Below is a small trained network, with its code and all its weights. Each question gives an input and a target symbol and asks what happens when units are switched off, that is, made to give their printed mean instead of their output.

import numpy as np


def w(rows, s, z=0):
    codes = np.array(rows[::2]) - 128.0
    scale = np.full(codes.shape[1], s)
    scale[-1] = z or s
    return codes * scale


def f(y):
    return y / 2 * (1 + np.tanh(0.7978845608 * (y + 0.044715 * y**3)))


def softmax(a):
    e = np.exp(a - a.max(-1, keepdims=True))
    return e / e.sum(-1, keepdims=True)


def log_softmax(a):
    a = a - a.max(-1, keepdims=True)
    return a - np.log(np.exp(a).sum(-1, keepdims=True))


def net(x, mask):
    ids = ['Παεζσψω'.index(c) for c in x.split()]
    T = len(ids)
    res = E[ids] + P[:T]
    r = res
    for j in range(2):
        rows = slice(3 * j, 3 * j + 3)
        q, k, v = (r @ M[0][rows].T for M in (Q, K, V))
        z = softmax(np.where(np.tri(T) > 0, q @ k.T / 3**0.5, -1e9)) @ v
        o = O[0][rows]
        res = res + np.where(mask[j], z, o[:, -1]) @ o[:, :-1]
    y = f(res @ A[0][:, :-1].T + A[0][:, -1])
    res = res + np.where(mask[2:10], y, B[0][:, -1]) @ B[0][:, :-1]
    return log_softmax(res[-1] @ U[:, :-1].T + U[:, -1])


Q, K, V, O, A, B = {}, {}, {}, {}, {}, {}
E = w([
[139,125,91,121],'Π',
[155,145,46,79],'α',
[124,15,199,151],'ε',
[185,142,6,105],'ζ',
[86,218,61,172],'σ',
[144,91,133,2],'ψ',
[17,227,231,241],'ω',
],0.0083)
P = w([
[162,59,48,213],'0',
[208,216,131,167],'1',
[88,97,63,146],'2',
[188,214,145,89],'3',
[49,108,70,92],'4',
[161,206,158,27],'5',
[5,120,89,60],'6',
[141,184,179,1],'7',
],0.0097)
Q[0] = w([
[96,76,123,198],'h1',
[121,90,157,181],'h1',
[173,141,166,124],'h1',
[145,189,195,93],'h2',
[70,1,40,221],'h2',
[71,122,133,178],'h2',
],0.01)
K[0] = w([
[168,94,106,222],'h1',
[255,130,148,120],'h1',
[117,223,120,56],'h1',
[63,180,162,102],'h2',
[189,112,32,203],'h2',
[182,85,178,200],'h2',
],0.0081)
V[0] = w([
[85,119,33,188],'h1',
[142,211,11,114],'h1',
[166,200,208,91],'h1',
[154,91,156,22],'h2',
[199,33,20,60],'h2',
[81,195,165,253],'h2',
],0.0072)
O[0] = w([
[30,100,80,140,227],'h1',
[99,177,2,106,254],'h1',
[191,189,204,45,67],'h1',
[140,189,159,223,73],'h2',
[63,151,140,227,160],'h2',
[138,61,151,7,150],'h2',
],0.0071,0.0042)
A[0] = w([
[39,190,118,106,243],'n1',
[65,84,120,198,125],'n2',
[105,118,248,110,106],'n3',
[4,36,168,65,251],'n4',
[135,34,99,46,68],'n5',
[15,133,96,240,45],'n6',
[129,243,159,235,179],'n7',
[78,18,254,118,152],'n8',
],0.0074,0.0029)
B[0] = w([
[124,148,33,168,254],'n1',
[189,126,61,45,196],'n2',
[128,146,184,80,127],'n3',
[207,127,3,209,240],'n4',
[177,100,126,184,175],'n5',
[194,89,133,48,251],'n6',
[219,54,201,245,172],'n7',
[23,238,87,98,144],'n8',
],0.0057,0.0073)
U = w([
[111,121,144,124,3],'Π',
[116,148,142,146,62],'α',
[105,116,163,141,154],'ε',
[134,91,109,168,187],'ζ',
[8,167,108,109,180],'σ',
[184,157,161,181,108],'ψ',
[183,147,150,48,89],'ω',
],0.012,0.005)

Each question gives the input, a string of symbols that net reads in full, and the target symbol t.
The units are the heads (3 rows each of Q, K, V and O) and the neurons (one row each of A and B). Each row of codes is followed by its name. A weight is (code - 128) times the scale printed after its matrix; where a second scale follows, it is the last column's (O, A, B and U).
mask holds one flag per unit, heads first, then neurons. A switched-off unit (its flag False) gives its mean, the last column of its rows in O or B, instead of its output. The means were averaged over made-up inputs and are rounded, as every weight is.
A unit's drop is (log p(t) with every unit on - log p(t) with that unit switched off) / (log p(t) with every unit on - log p(t) with every unit switched off).
The circuit of an input: a set's keep is (log p(t) with only the set's units on - log p(t) with every unit switched off) / (log p(t) with every unit on - log p(t) with every unit switched off). Starting from all 10 units, units are removed one at a time, each time the one whose removal leaves the highest keep (on an exact tie, the one counted first), for as long as the keep stays at least 0.8.
circuit, biggest first: the units of the circuit, biggest drop first
top k neurons: the k neurons with the biggest drops, biggest first
drop of u: that unit's drop, to one decimal
input α Π ζ ψ α ε, target ψ: circuit, biggest first => [h2; n7]
input ω σ ζ Π, target σ: top 4 neurons => [n6; n7; n4; n2]
input ε Π α ζ Π α σ, target ζ: top 2 neurons => [n6; n4]
input Π ω α ζ σ ζ, target σ: top 3 neurons => [n6; n7; n4]
input Π ζ ψ ζ ζ α σ, target ζ: top 2 neurons => [n6; n7]
input ψ ζ σ σ, target σ: top 2 neurons => [n4; n6]
input ε ψ α ε, target ψ: circuit, biggest first => [h2; h1]
input α ω ζ ε, target ω: top 2 neurons => [n1; n7]
input σ ψ ε ε σ ζ σ α, target σ: top 2 neurons => [n6; n4]
input Π Π ψ σ σ α, target σ: top 3 neurons => [n4; n6; n5]
input α α Π ω ψ ε ψ ζ, target ψ: drop of h2 => 1.0
input ω ω ω Π, target ω: drop of n7 => 0.0
input ε Π ψ Π, target ψ: drop of h1 => 0.2
